Below is a small trained network, with its code and all its weights. Each question gives an input and a target symbol and asks what happens when units are switched off, that is, made to give their printed mean instead of their output.

import numpy as np


def w(rows, s, z=0):
    codes = np.array(rows[::2]) - 128.0
    scale = np.full(codes.shape[1], s)
    scale[-1] = z or s
    return codes * scale


def f(y):
    return y / 2 * (1 + np.tanh(0.7978845608 * (y + 0.044715 * y**3)))


def softmax(a):
    e = np.exp(a - a.max(-1, keepdims=True))
    return e / e.sum(-1, keepdims=True)


def log_softmax(a):
    a = a - a.max(-1, keepdims=True)
    return a - np.log(np.exp(a).sum(-1, keepdims=True))


def net(x, mask):
    ids = ['αβγδζηθλμξπστφψω'.index(c) for c in x.split()]
    T = len(ids)
    res = E[ids] + P[:T]
    u = 0
    for l in range(3):
        r = res
        for j in range(2):
            rows = slice(2 * j, 2 * j + 2)
            q, k, v = (r @ M[l][rows].T for M in (Q, K, V))
            z = softmax(np.where(np.tri(T) > 0, q @ k.T / 2**0.5, -1e9)) @ v
            o = O[l][rows]
            res = res + np.where(mask[u + j], z, o[:, -1]) @ o[:, :-1]
        u += 2
        y = f(res @ A[l][:, :-1].T + A[l][:, -1])
        res = res + np.where(mask[u : u + 4], y, B[l][:, -1]) @ B[l][:, :-1]
        u += 4
    return log_softmax(res[-1] @ U[:, :-1].T + U[:, -1])


Q, K, V, O, A, B = {}, {}, {}, {}, {}, {}
E = w([
[111,185,190,177,169],'α',
[134,147,130,122,59],'β',
[171,166,8,237,151],'γ',
[59,198,95,175,215],'δ',
[118,121,127,139,75],'ζ',
[93,107,136,151,89],'η',
[35,81,150,182,114],'θ',
[72,111,139,147,91],'λ',
[169,206,115,38,168],'μ',
[148,55,243,67,85],'ξ',
[113,89,25,114,57],'π',
[88,184,195,179,172],'σ',
[77,91,47,57,188],'τ',
[100,103,150,156,68],'φ',
[112,124,161,144,32],'ψ',
[202,125,95,198,51],'ω',
],0.011)
P = w([
[202,44,202,143,194],'0',
[162,84,181,141,168],'1',
[113,102,157,152,140],'2',
[79,126,136,153,123],'3',
[55,151,121,148,100],'4',
[31,173,102,140,83],'5',
[9,194,84,134,64],'6',
[1,209,70,127,45],'7',
],0.0076)
Q[0] = w([
[174,129,107,171,149],'0.h1',
[212,159,189,48,126],'0.h1',
[40,159,103,250,33],'0.h2',
[36,66,173,108,98],'0.h2',
],0.012)
K[0] = w([
[185,115,131,176,104],'0.h1',
[175,4,171,105,214],'0.h1',
[60,203,51,138,113],'0.h2',
[81,167,123,45,105],'0.h2',
],0.012)
V[0] = w([
[93,4,96,107,214],'0.h1',
[73,102,153,240,79],'0.h1',
[90,118,124,13,112],'0.h2',
[127,78,205,253,53],'0.h2',
],0.0062)
O[0] = w([
[137,44,126,1,140,186],'0.h1',
[101,69,89,178,89,251],'0.h1',
[105,143,170,79,117,113],'0.h2',
[192,40,126,149,156,148],'0.h2',
],0.0083,0.003)
A[0] = w([
[139,79,74,167,38,95],'0.n1',
[105,184,52,194,135,163],'0.n2',
[134,162,72,84,171,162],'0.n3',
[141,168,154,255,187,253],'0.n4',
],0.0085,0.0042)
B[0] = w([
[192,67,53,158,70,217],'0.n1',
[107,150,104,254,137,247],'0.n2',
[187,150,56,145,164,176],'0.n3',
[176,178,193,232,182,254],'0.n4',
],0.0078,0.005)
Q[1] = w([
[42,168,29,74,100],'1.h1',
[116,114,127,193,82],'1.h1',
[135,141,167,215,37],'1.h2',
[134,155,254,158,241],'1.h2',
],0.0065)
K[1] = w([
[68,107,60,108,154],'1.h1',
[78,175,98,168,98],'1.h1',
[92,149,65,137,200],'1.h2',
[254,156,173,108,234],'1.h2',
],0.0083)
V[1] = w([
[38,134,110,213,70],'1.h1',
[105,95,155,67,94],'1.h1',
[142,118,120,128,169],'1.h2',
[254,152,150,127,174],'1.h2',
],0.0067)
O[1] = w([
[220,73,179,49,173,233],'1.h1',
[102,68,143,228,98,3],'1.h1',
[108,185,168,131,168,152],'1.h2',
[191,253,123,126,163,149],'1.h2',
],0.006,0.0061)
A[1] = w([
[33,90,207,102,97,201],'1.n1',
[169,72,134,3,109,254],'1.n2',
[79,202,24,54,137,103],'1.n3',
[71,115,157,74,203,198],'1.n4',
],0.007,0.0065)
B[1] = w([
[107,149,166,82,66,235],'1.n1',
[133,117,118,11,164,254],'1.n2',
[254,95,111,165,159,221],'1.n3',
[174,214,159,110,142,215],'1.n4',
],0.0084,0.0047)
Q[2] = w([
[107,137,230,3,182],'2.h1',
[129,14,32,131,91],'2.h1',
[150,115,202,188,54],'2.h2',
[56,168,74,86,124],'2.h2',
],0.0052)
K[2] = w([
[132,132,194,30,195],'2.h1',
[102,33,3,138,96],'2.h1',
[207,139,112,156,137],'2.h2',
[87,71,178,131,60],'2.h2',
],0.0057)
V[2] = w([
[26,144,115,186,42],'2.h1',
[143,71,71,158,235],'2.h1',
[63,69,141,172,167],'2.h2',
[168,72,1,157,202],'2.h2',
],0.0045)
O[2] = w([
[161,99,137,102,222,3],'2.h1',
[30,186,2,152,115,195],'2.h1',
[132,206,131,129,127,80],'2.h2',
[220,140,74,193,153,206],'2.h2',
],0.0063,0.0065)
A[2] = w([
[130,202,118,156,214,21],'2.n1',
[161,152,118,77,174,252],'2.n2',
[166,107,247,146,142,219],'2.n3',
[106,133,179,194,101,198],'2.n4',
],0.011,0.0027)
B[2] = w([
[13,3,150,77,172,244],'2.n1',
[158,195,130,95,174,204],'2.n2',
[205,111,230,207,110,160],'2.n3',
[146,249,142,146,107,171],'2.n4',
],0.0071,0.011)
U = w([
[129,128,136,132,123,62],'α',
[118,131,134,115,113,142],'β',
[142,76,98,173,172,71],'γ',
[49,103,155,100,155,7],'δ',
[114,235,125,169,108,15],'ζ',
[133,133,128,142,120,139],'η',
[32,152,139,78,68,153],'θ',
[134,103,136,126,129,134],'λ',
[182,195,113,74,171,252],'μ',
[154,85,175,97,128,121],'ξ',
[124,1,118,85,115,134],'π',
[146,182,177,165,154,121],'σ',
[119,150,100,152,115,75],'τ',
[137,131,128,146,123,215],'φ',
[139,143,116,150,118,143],'ψ',
[217,149,114,188,114,95],'ω',
],0.0096,0.0018)

Each question gives the input, a string of symbols that net reads in full, and the target symbol t.
The units are the heads (2 rows each of Q, K, V and O) and the neurons (one row each of A and B). Each row of codes is followed by its name. A weight is (code - 128) times the scale printed after its matrix; where a second scale follows, it is the last column's (O, A, B and U).
mask holds one flag per unit, layer by layer, with each layer's heads first. A switched-off unit (its flag False) gives its mean, the last column of its rows in O or B, instead of its output. The means were averaged over made-up inputs and are rounded, as every weight is.
A unit's drop is (log p(t) with every unit on - log p(t) with that unit switched off) / (log p(t) with every unit on - log p(t) with every unit switched off).
The circuit of an input: a set's keep is (log p(t) with only the set's units on - log p(t) with every unit switched off) / (log p(t) with every unit on - log p(t) with every unit switched off). Starting from the 12 units with the biggest drops (on a tie, the unit counted first), units are removed one at a time, each time the one whose removal leaves the highest keep (on an exact tie, the one counted first), for as long as the keep stays at least 0.8.
units of the circuit, in order: the units of the circuit, biggest drop first
k most important neurons: the k neurons with the biggest drops, biggest first
top k neurons in layer l: the k neurons of layer l with the biggest drops, biggest first
input λ λ μ ζ φ θ ζ, target π: units of the circuit, in order	1.h2, 0.n4
input δ π γ ω τ τ θ τ, target θ: 3 most important neurons	0.n4, 1.n1, 1.n2
input η ψ θ θ β, target π: units of the circuit, in order	1.h2, 0.n4, 2.n4
input ω γ θ δ γ β, target μ: 4 most important neurons	0.n2, 1.n2, 0.n4, 2.n1
input σ τ α γ τ η, target θ: units of the circuit, in order	0.n4, 0.h2, 1.h2, 1.n1
input τ τ τ τ τ φ, target θ: units of the circuit, in order	0.h2, 1.n1, 0.n4, 1.h2
input ξ τ τ θ γ τ, target θ: units of the circuit, in order	0.n4, 0.h2
input θ μ ψ μ π, target π: units of the circuit, in order	1.h2, 0.n4
input δ α λ τ θ δ τ ζ, target θ: units of the circuit, in order	0.h2, 0.n4
input θ τ τ ζ α ω, target ω: 2 most important neurons	0.n1, 2.n1
input τ ω τ τ φ γ θ θ, target π: 2 most important neurons	0.n1, 2.n4
input τ θ λ, target π: units of the circuit, in order	0.n4, 0.h1, 1.h2
input θ θ β, target π: units of the circuit, in order	0.h1, 0.n4, 2.n4, 1.h2
input ζ θ θ ζ, target π: units of the circuit, in order	0.n4, 0.h1, 1.h2, 2.n2
input μ ζ σ ω θ τ δ, target δ: 2 most important neurons	2.n1, 0.n4
input τ η ω η τ μ π, target π: units of the circuit, in order	1.h2, 0.n4
input θ τ τ ω, target ω: units of the circuit, in order	2.n1, 0.n1
input α τ δ, target δ: top 2 neurons in layer 0	0.n1, 0.n4
input τ τ μ ψ, target ζ: top neuron in layer 1	1.n2
input τ γ δ σ, target σ: 2 most important neurons	2.n3, 0.n4
input τ τ τ ξ τ θ ψ, target π: 2 most important neurons	0.n1, 0.n4
input γ τ λ ζ π τ τ, target μ: most important neuron	1.n3
input τ τ σ, target σ: 2 most important neurons	2.n3, 0.n1
input ζ θ μ τ η φ ψ φ, target ω: 3 most important neurons	2.n1, 0.n4, 1.n2
input ζ τ ζ ψ α ζ τ ψ, target θ: 3 most important neurons	0.n4, 1.n3, 1.n1
input ψ θ θ θ, target π: most important neuron	0.n1
input τ μ ψ θ, target ω: most important neuron	2.n1
input ψ ξ τ φ, target θ: 3 most important neurons	0.n4, 1.n3, 1.n1
